Below is a small trained network, with its code and all its weights. Each question gives an input and a target symbol and asks what happens when units are switched off, that is, made to give their printed mean instead of their output.

import numpy as np


def w(rows, s, z=0):
    codes = np.array(rows[::2]) - 128.0
    scale = np.full(codes.shape[1], s)
    scale[-1] = z or s
    return codes * scale


def f(y):
    return np.maximum(y, 0)


def softmax(a):
    e = np.exp(a - a.max(-1, keepdims=True))
    return e / e.sum(-1, keepdims=True)


def log_softmax(a):
    a = a - a.max(-1, keepdims=True)
    return a - np.log(np.exp(a).sum(-1, keepdims=True))


def net(x, mask):
    ids = ['Ξγεηθτφ'.index(c) for c in x.split()]
    T = len(ids)
    res = E[ids] + P[:T]
    r = res
    for j in range(3):
        rows = slice(2 * j, 2 * j + 2)
        q, k, v = (r @ M[0][rows].T for M in (Q, K, V))
        z = softmax(np.where(np.tri(T) > 0, q @ k.T / 2**0.5, -1e9)) @ v
        o = O[0][rows]
        res = res + np.where(mask[j], z, o[:, -1]) @ o[:, :-1]
    y = f(res @ A[0][:, :-1].T + A[0][:, -1])
    res = res + np.where(mask[3:19], y, B[0][:, -1]) @ B[0][:, :-1]
    return log_softmax(res[-1] @ U[:, :-1].T + U[:, -1])


Q, K, V, O, A, B = {}, {}, {}, {}, {}, {}
E = w([
[80,38,118,178,208,176,173,133],'Ξ',
[50,101,98,152,120,150,56,153],'γ',
[112,86,148,41,124,111,47,102],'ε',
[82,38,133,155,49,103,105,128],'η',
[158,112,177,105,133,176,4,117],'θ',
[219,196,121,124,158,121,107,98],'τ',
[55,179,209,87,56,100,176,196],'φ',
],0.02)
P = w([
[94,208,159,222,239,67,112,72],'0',
[155,100,137,153,255,62,137,185],'1',
[161,101,92,146,173,79,117,203],'2',
[149,126,113,105,179,87,115,169],'3',
[128,144,112,149,110,97,80,155],'4',
[146,128,132,78,140,98,103,155],'5',
[143,136,148,97,128,108,100,137],'6',
[165,112,181,106,140,134,115,111],'7',
[144,133,166,80,111,123,115,127],'8',
[148,125,186,94,110,139,126,110],'9',
[124,141,186,104,96,141,112,92],'10',
],0.0081)
Q[0] = w([
[129,17,148,147,152,80,200,182],'head 1',
[202,130,134,97,141,148,137,191],'head 1',
[102,165,150,150,201,192,121,135],'head 2',
[147,139,110,113,116,67,184,2],'head 2',
[111,206,158,138,100,225,63,134],'head 3',
[143,121,144,118,161,126,201,168],'head 3',
],0.0081)
K[0] = w([
[132,113,2,164,128,114,55,104],'head 1',
[49,186,191,195,55,118,171,202],'head 1',
[201,79,34,116,153,155,64,104],'head 2',
[171,199,160,156,89,90,189,178],'head 2',
[116,124,248,160,104,83,192,167],'head 3',
[87,97,147,159,160,101,136,140],'head 3',
],0.0079)
V[0] = w([
[147,114,190,103,149,121,106,169],'head 1',
[154,101,68,180,142,115,113,74],'head 1',
[142,218,110,127,90,160,184,177],'head 2',
[181,150,106,137,187,126,95,69],'head 2',
[162,169,125,184,99,142,147,144],'head 3',
[120,111,100,134,115,135,65,2],'head 3',
],0.01)
O[0] = w([
[96,111,128,42,149,112,101,167,208],'head 1',
[102,137,139,88,130,8,77,138,80],'head 1',
[146,162,192,108,126,124,215,93,2],'head 2',
[75,184,66,136,60,114,187,128,137],'head 2',
[172,96,114,171,111,114,89,134,64],'head 3',
[57,193,117,133,156,125,200,83,131],'head 3',
],0.012,0.0085)
A[0] = w([
[190,78,128,108,110,106,135,131,128],'neuron 1',
[164,198,120,128,134,78,122,121,66],'neuron 2',
[110,86,171,203,182,42,117,136,93],'neuron 3',
[106,84,90,59,147,183,129,95,132],'neuron 4',
[234,168,131,90,41,108,150,74,107],'neuron 5',
[193,112,130,83,183,154,94,107,179],'neuron 6',
[83,116,45,197,154,55,121,123,218],'neuron 7',
[105,162,108,103,168,1,140,161,171],'neuron 8',
[178,135,74,132,213,158,114,144,121],'neuron 9',
[84,94,156,149,104,126,172,127,111],'neuron 10',
[84,148,193,161,96,186,164,178,246],'neuron 11',
[180,184,115,106,75,49,180,130,66],'neuron 12',
[105,53,106,149,139,132,153,104,134],'neuron 13',
[195,131,29,199,132,91,141,138,253],'neuron 14',
[169,177,173,122,206,104,69,80,141],'neuron 15',
[73,149,54,79,101,87,97,164,192],'neuron 16',
],0.0093,0.0034)
B[0] = w([
[33,97,122,148,142,127,51,76,153],'neuron 1',
[92,49,141,130,173,118,109,119,141],'neuron 2',
[55,163,181,105,87,221,127,147,155],'neuron 3',
[81,167,168,79,122,135,172,112,205],'neuron 4',
[107,115,211,31,147,132,71,168,146],'neuron 5',
[88,202,89,160,107,81,168,106,196],'neuron 6',
[213,146,32,94,143,118,113,86,206],'neuron 7',
[108,93,140,229,117,127,163,146,192],'neuron 8',
[225,125,108,192,83,107,160,53,169],'neuron 9',
[96,142,150,188,166,65,119,49,137],'neuron 10',
[154,129,105,144,166,46,155,176,152],'neuron 11',
[130,108,159,95,112,187,2,90,143],'neuron 12',
[159,86,115,126,191,107,143,161,152],'neuron 13',
[109,161,119,102,98,160,174,148,151],'neuron 14',
[188,87,82,143,135,4,119,118,161],'neuron 15',
[210,105,172,171,192,124,109,118,249],'neuron 16',
],0.0075,0.018)
U = w([
[159,77,79,190,113,85,117,60,86],'Ξ',
[192,63,135,54,139,171,83,140,188],'γ',
[124,101,88,2,99,165,89,100,142],'ε',
[72,118,191,119,136,219,88,114,128],'η',
[124,97,99,112,58,199,103,109,4],'θ',
[176,158,93,112,67,133,160,144,165],'τ',
[130,166,166,184,122,139,124,210,76],'φ',
],0.0087,0.0025)

Each question gives the input, a string of symbols that net reads in full, and the target symbol t.
The units are the heads (2 rows each of Q, K, V and O) and the neurons (one row each of A and B). Each row of codes is followed by its name. A weight is (code - 128) times the scale printed after its matrix; where a second scale follows, it is the last column's (O, A, B and U).
mask holds one flag per unit, heads first, then neurons. A switched-off unit (its flag False) gives its mean, the last column of its rows in O or B, instead of its output. The means were averaged over made-up inputs and are rounded, as every weight is.
A unit's drop is (log p(t) with every unit on - log p(t) with that unit switched off) / (log p(t) with every unit on - log p(t) with every unit switched off).
unit that matters most: the unit with the biggest drop
top k neurons: the k neurons with the biggest drops, biggest first
heads that matter: for each layer, one digit per head in row order, 1 if its drop is at least 0.15 and else 0, layers parted by /
drop of u: that unit's drop, to one decimal
input θ η γ Ξ η, target γ: heads that matter => 010
input ε ε Ξ ε θ η ε φ φ, target γ: heads that matter => 011
input η γ η γ θ, target Ξ: heads that matter => 100
input γ Ξ ε, target Ξ: top 4 neurons => (neuron 8; neuron 16; neuron 5; neuron 3)
input η η θ ε φ ε η Ξ η θ τ, target τ: top 3 neurons => (neuron 6; neuron 16; neuron 9)
input ε ε ε ε η η, target γ: top 2 neurons => (neuron 6; neuron 16)
input τ ε θ, target Ξ: unit that matters most => head 1
input Ξ θ φ Ξ γ θ τ, target τ: top 3 neurons => (neuron 6; neuron 9; neuron 16)
input φ Ξ η ε ε φ θ γ, target γ: heads that matter => 000
input ε φ ε θ η φ ε φ ε θ, target θ: heads that matter => 101
input φ τ τ ε ε ε Ξ θ, target θ: heads that matter => 111
input γ η τ τ θ τ ε θ θ τ, target η: top 2 neurons => (neuron 7; neuron 12)
input η θ ε ε θ γ ε ε, target η: top 2 neurons => (neuron 7; neuron 4)
input θ φ τ γ ε γ ε φ, target γ: heads that matter => 001
input ε γ θ θ ε φ θ φ τ η γ, target γ: top neuron => (neuron 16)
input γ Ξ φ θ η θ Ξ Ξ θ φ η, target η: drop of head 2 => 0.8
input τ θ τ Ξ τ ε θ ε τ γ τ, target η: drop of neuron 11 => 0.0
input τ γ Ξ η ε, target Ξ: drop of neuron 16 => 0.1
